Below are the code and all the weights of a small trained network. Each question names an input and a target symbol and asks about switching units off, where a switched-off unit gives its printed mean instead of its output.

import numpy as np


def w(rows, s, z=0):
    codes = np.array(rows[::2]) - 128.0
    scale = np.full(codes.shape[1], s)
    scale[-1] = z or s
    return codes * scale


def f(y):
    return np.maximum(y, 0)


def softmax(a):
    e = np.exp(a - a.max(-1, keepdims=True))
    return e / e.sum(-1, keepdims=True)


def log_softmax(a):
    a = a - a.max(-1, keepdims=True)
    return a - np.log(np.exp(a).sum(-1, keepdims=True))


def net(x, mask):
    ids = ['αεζθλμσφω'.index(c) for c in x.split()]
    T = len(ids)
    res = E[ids] + P[:T]
    u = 0
    for l in range(3):
        q, k, v = (res @ M[l].T for M in (Q, K, V))
        z = softmax(np.where(np.tri(T) > 0, q @ k.T / 2**0.5, -1e9)) @ v
        res = res + np.where(mask[u], z, O[l][:, -1]) @ O[l][:, :-1]
        u += 1
        y = f(res @ A[l][:, :-1].T + A[l][:, -1])
        res = res + np.where(mask[u : u + 12], y, B[l][:, -1]) @ B[l][:, :-1]
        u += 12
    return log_softmax(res[-1] @ U[:, :-1].T + U[:, -1])


Q, K, V, O, A, B = {}, {}, {}, {}, {}, {}
E = w([
[254,139,152,21,41,55,46,176,168,105],'α',
[193,87,200,42,225,153,202,163,83,182],'ε',
[121,33,106,76,207,181,93,49,180,175],'ζ',
[73,147,172,116,164,34,250,192,184,171],'θ',
[72,190,128,42,131,246,181,163,80,136],'λ',
[55,164,70,227,202,199,112,127,145,161],'μ',
[98,242,177,126,53,180,218,88,181,92],'σ',
[148,151,116,241,176,107,177,23,97,160],'φ',
[211,59,138,97,115,69,155,17,65,87],'ω',
],0.0081)
P = w([
[228,103,41,117,151,177,124,94,104,178],'0',
[64,171,145,218,177,103,76,119,225,81],'1',
[196,130,70,88,145,148,158,117,84,161],'2',
[29,140,188,198,145,93,108,107,195,37],'3',
[171,145,87,52,115,122,183,127,86,202],'4',
[18,126,207,180,103,77,147,138,195,45],'5',
[173,192,111,9,133,120,212,109,103,252],'6',
[15,114,253,184,98,79,164,143,210,99],'7',
[196,162,97,53,157,147,198,137,63,184],'8',
],0.0047)
Q[0] = w([
[197,77,85,88,71,104,81,194,92,147],'0.h1',
[131,138,75,71,132,138,138,188,89,253],'0.h1',
],0.0059)
K[0] = w([
[128,16,136,253,202,101,64,81,151,92],'0.h1',
[49,62,129,209,228,102,191,117,127,172],'0.h1',
],0.0047)
V[0] = w([
[139,114,4,96,213,148,197,58,118,150],'0.h1',
[68,58,180,183,194,81,106,130,127,130],'0.h1',
],0.0038)
O[0] = w([
[188,61,97,146,158,144,175,69,198,216,250],'0.h1',
[183,183,48,64,163,125,97,255,178,146,89],'0.h1',
],0.0054,0.002)
A[0] = w([
[123,151,70,203,225,159,113,101,162,202,223],'0.n1',
[143,137,190,74,157,117,168,99,141,155,198],'0.n2',
[75,151,161,169,136,53,109,192,162,106,109],'0.n3',
[250,36,182,86,201,66,195,124,176,189,226],'0.n4',
[135,154,216,73,205,175,127,185,59,140,173],'0.n5',
[179,152,152,67,89,107,250,126,108,147,172],'0.n6',
[77,62,163,255,183,128,107,107,184,101,220],'0.n7',
[106,196,104,46,123,199,136,69,128,157,176],'0.n8',
[183,95,11,122,173,179,143,70,7,185,221],'0.n9',
[152,145,128,31,241,246,162,212,65,170,188],'0.n10',
[124,211,196,155,129,138,225,108,170,165,251],'0.n11',
[200,142,173,68,47,75,66,177,173,111,169],'0.n12',
],0.0047,0.0018)
B[0] = w([
[79,131,49,150,172,118,138,60,153,100,211],'0.n1',
[108,90,146,84,64,83,176,182,117,39,212],'0.n2',
[126,212,179,80,132,132,130,85,202,182,154],'0.n3',
[125,30,113,59,142,49,146,136,110,27,254],'0.n4',
[73,32,86,128,95,111,142,195,39,101,190],'0.n5',
[152,103,206,100,69,67,221,137,97,110,226],'0.n6',
[56,129,219,179,140,107,181,82,132,19,193],'0.n7',
[165,142,101,136,51,225,162,178,154,136,204],'0.n8',
[226,150,3,131,137,211,139,44,78,188,225],'0.n9',
[39,21,42,89,17,190,110,196,71,169,247],'0.n10',
[53,137,163,210,104,36,216,168,101,100,255],'0.n11',
[167,169,111,79,96,131,49,169,143,154,149],'0.n12',
],0.0046,0.0048)
Q[1] = w([
[4,26,200,149,97,57,239,132,187,25],'1.h1',
[181,53,68,168,149,128,83,17,115,153],'1.h1',
],0.0039)
K[1] = w([
[132,129,185,79,56,65,162,254,122,127],'1.h1',
[181,119,70,104,169,145,112,121,125,196],'1.h1',
],0.0075)
V[1] = w([
[31,111,139,124,45,36,236,178,129,122],'1.h1',
[4,35,142,184,201,123,198,151,23,180],'1.h1',
],0.0032)
O[1] = w([
[96,139,223,81,147,198,202,153,131,3,253],'1.h1',
[108,85,52,91,183,201,235,162,134,3,212],'1.h1',
],0.0044,0.0067)
A[1] = w([
[224,35,65,17,93,169,81,122,61,115,131],'1.n1',
[254,91,155,100,47,54,124,122,39,120,94],'1.n2',
[105,113,32,124,192,154,102,126,216,154,152],'1.n3',
[114,162,167,133,28,190,163,92,162,93,230],'1.n4',
[62,84,159,92,114,86,166,128,144,34,235],'1.n5',
[76,149,202,172,65,148,114,54,100,113,251],'1.n6',
[37,197,101,175,166,150,126,147,147,154,235],'1.n7',
[77,173,114,115,60,198,167,172,33,120,144],'1.n8',
[182,142,133,94,84,119,100,173,137,136,195],'1.n9',
[104,91,139,107,136,58,173,154,137,81,209],'1.n10',
[113,160,220,129,194,112,139,155,232,99,128],'1.n11',
[113,174,96,125,68,249,154,129,75,126,230],'1.n12',
],0.005,0.0017)
B[1] = w([
[78,173,110,26,25,245,82,83,226,111,198],'1.n1',
[77,172,233,136,97,224,95,47,40,62,162],'1.n2',
[42,133,74,87,251,151,168,150,167,156,147],'1.n3',
[188,159,186,233,108,157,130,174,198,159,191],'1.n4',
[130,118,195,121,158,158,122,148,145,74,254],'1.n5',
[103,117,172,175,83,92,57,173,253,63,161],'1.n6',
[13,149,87,119,207,190,48,111,145,100,158],'1.n7',
[131,78,142,204,66,135,190,203,89,159,213],'1.n8',
[125,89,176,105,148,104,106,189,43,138,139],'1.n9',
[48,128,211,80,194,163,164,108,124,57,214],'1.n10',
[192,222,166,87,125,187,171,35,157,165,175],'1.n11',
[151,95,96,215,75,103,137,160,139,193,198],'1.n12',
],0.0041,0.011)
Q[2] = w([
[222,246,71,47,6,110,103,119,114,218],'2.h1',
[175,94,3,137,70,113,40,142,19,176],'2.h1',
],0.0036)
K[2] = w([
[211,188,84,137,141,93,75,2,188,107],'2.h1',
[128,80,2,132,182,82,47,84,115,137],'2.h1',
],0.0035)
V[2] = w([
[127,164,203,146,147,66,177,83,195,144],'2.h1',
[80,69,182,4,192,136,137,65,56,30],'2.h1',
],0.0041)
O[2] = w([
[251,219,70,110,89,194,108,49,149,128,154],'2.h1',
[115,254,133,67,167,117,76,152,44,127,254],'2.h1',
],0.0057,0.0087)
A[2] = w([
[43,104,180,187,103,78,96,124,149,125,209],'2.n1',
[81,135,120,99,84,154,52,115,223,122,225],'2.n2',
[200,114,118,154,75,121,201,136,85,191,187],'2.n3',
[157,175,100,117,148,182,170,2,134,140,137],'2.n4',
[91,119,116,132,106,122,146,171,113,103,250],'2.n5',
[112,172,138,187,138,76,100,58,120,142,151],'2.n6',
[122,126,118,141,224,48,152,141,34,121,210],'2.n7',
[77,113,83,87,150,151,126,141,149,130,226],'2.n8',
[100,230,210,76,222,94,93,127,130,93,184],'2.n9',
[52,142,139,146,190,104,166,190,115,100,101],'2.n10',
[131,160,86,105,163,130,183,89,129,163,211],'2.n11',
[95,119,80,204,104,170,139,197,88,233,70],'2.n12',
],0.0059,0.0015)
B[2] = w([
[131,58,169,82,79,98,46,217,115,108,158],'2.n1',
[244,91,120,98,71,30,94,245,210,182,155],'2.n2',
[228,190,121,139,44,94,183,100,121,146,163],'2.n3',
[109,228,3,119,78,163,142,57,172,49,180],'2.n4',
[135,106,185,151,146,88,162,190,111,113,194],'2.n5',
[241,108,109,59,17,57,95,207,146,157,139],'2.n6',
[229,85,52,188,154,4,230,158,30,235,160],'2.n7',
[121,110,157,112,147,113,125,212,192,134,176],'2.n8',
[191,144,87,81,124,157,75,117,40,227,250],'2.n9',
[157,95,127,97,203,145,128,158,91,85,218],'2.n10',
[66,113,39,111,178,87,163,113,142,104,157],'2.n11',
[53,114,150,165,124,172,140,69,49,201,187],'2.n12',
],0.0053,0.012)
U = w([
[18,130,89,158,213,135,145,77,133,187,152],'α',
[102,212,107,102,140,225,110,40,117,85,59],'ε',
[118,123,140,131,57,133,161,101,104,224,125],'ζ',
[177,146,37,178,101,18,184,106,125,97,118],'θ',
[210,153,168,186,96,139,168,123,243,67,235],'λ',
[1,74,214,117,142,154,116,160,181,48,144],'μ',
[188,124,180,71,62,81,37,160,159,197,250],'σ',
[197,110,136,113,220,68,153,174,86,173,70],'φ',
[111,132,47,54,118,101,146,179,247,153,17],'ω',
],0.0051,0.0018)

Each question gives the input, a string of symbols that net reads in full, and the target symbol t.
The units are the heads (2 rows each of Q, K, V and O) and the neurons (one row each of A and B). Each row of codes is followed by its name. A weight is (code - 128) times the scale printed after its matrix; where a second scale follows, it is the last column's (O, A, B and U).
mask holds one flag per unit, layer by layer, with each layer's heads first. A switched-off unit (its flag False) gives its mean, the last column of its rows in O or B, instead of its output. The means were averaged over made-up inputs and are rounded, as every weight is.
A unit's drop is (log p(t) with every unit on - log p(t) with that unit switched off) / (log p(t) with every unit on - log p(t) with every unit switched off).
unit that matters most: the unit with the biggest drop
top k neurons: the k neurons with the biggest drops, biggest first
k most important neurons of layer l: the k neurons of layer l with the biggest drops, biggest first
input λ ε λ ζ σ μ ω, target ε: 2 most important neurons of layer 1 => 1.n2, 1.n1
input θ ζ ζ λ λ λ α ζ, target σ: unit that matters most => 1.h1
input λ φ α μ, target σ: 3 most important neurons of layer 2 => 2.n6, 2.n2, 2.n1
input λ θ θ σ μ λ ε, target μ: 2 most important neurons of layer 0 => 0.n4, 0.n10
input φ ε λ θ ω μ ε ζ, target φ: 2 most important neurons of layer 0 => 0.n10, 0.n4
input μ θ ω ω θ α σ ζ, target λ: 2 most important neurons of layer 2 => 2.n2, 2.n12
input λ α σ ζ, target λ: 2 most important neurons of layer 0 => 0.n9, 0.n11
input σ μ ζ φ, target λ: top 2 neurons => 0.n10, 1.n6
input μ μ μ σ θ λ φ, target θ: top 2 neurons => 0.n9, 1.n1
input λ λ λ ω λ θ α ω, target σ: top 2 neurons => 0.n12, 1.n6
input λ σ λ σ θ θ ε ζ, target φ: 3 most important neurons of layer 0 => 0.n10, 0.n5, 0.n6
input λ ω ε μ, target φ: 3 most important neurons of layer 2 => 2.n9, 2.n7, 2.n10
input ω ω λ φ θ ε φ θ α, target σ: top 3 neurons => 0.n12, 1.n1, 2.n2
input θ σ θ, target φ: unit that matters most => 1.n1
input μ λ λ θ ω φ, target ε: 2 most important neurons of layer 1 => 1.n10, 1.n5
input ε φ ε σ, target λ: 2 most important neurons of layer 0 => 0.n9, 0.n11
input ε ω σ σ ω μ, target λ: 2 most important neurons of layer 1 => 1.n6, 1.n4
input φ ω ε α ω α λ ω, target μ: 2 most important neurons of layer 0 => 0.n8, 0.n9
input θ λ ε μ, target φ: 3 most important neurons of layer 0 => 0.n10, 0.n6, 0.n2
input σ λ θ θ λ φ, target μ: top 3 neurons => 1.n8, 0.n10, 0.n8
input ζ ε ε λ μ α ζ, target ω: top 2 neurons => 1.n1, 0.n9
input λ α α μ ω ε ε, target μ: top 2 neurons => 1.n1, 0.n10
input ζ μ θ ζ ζ ω θ α, target σ: unit that matters most => 0.n12
input λ ε φ φ, target φ: top 2 neurons => 1.n1, 2.n7
input θ λ λ λ λ λ φ λ φ, target θ: top 3 neurons => 0.n9, 1.n1, 2.n7
input μ φ θ ζ θ μ, target ε: 2 most important neurons of layer 2 => 2.n9, 2.n4
input λ φ θ λ λ λ μ ω, target μ: top neuron => 1.n8
input σ θ φ α ζ φ σ ω, target λ: top 2 neurons => 0.n10, 1.n4
input ζ θ α φ, target σ: 2 most important neurons of layer 2 => 2.n6, 2.n9
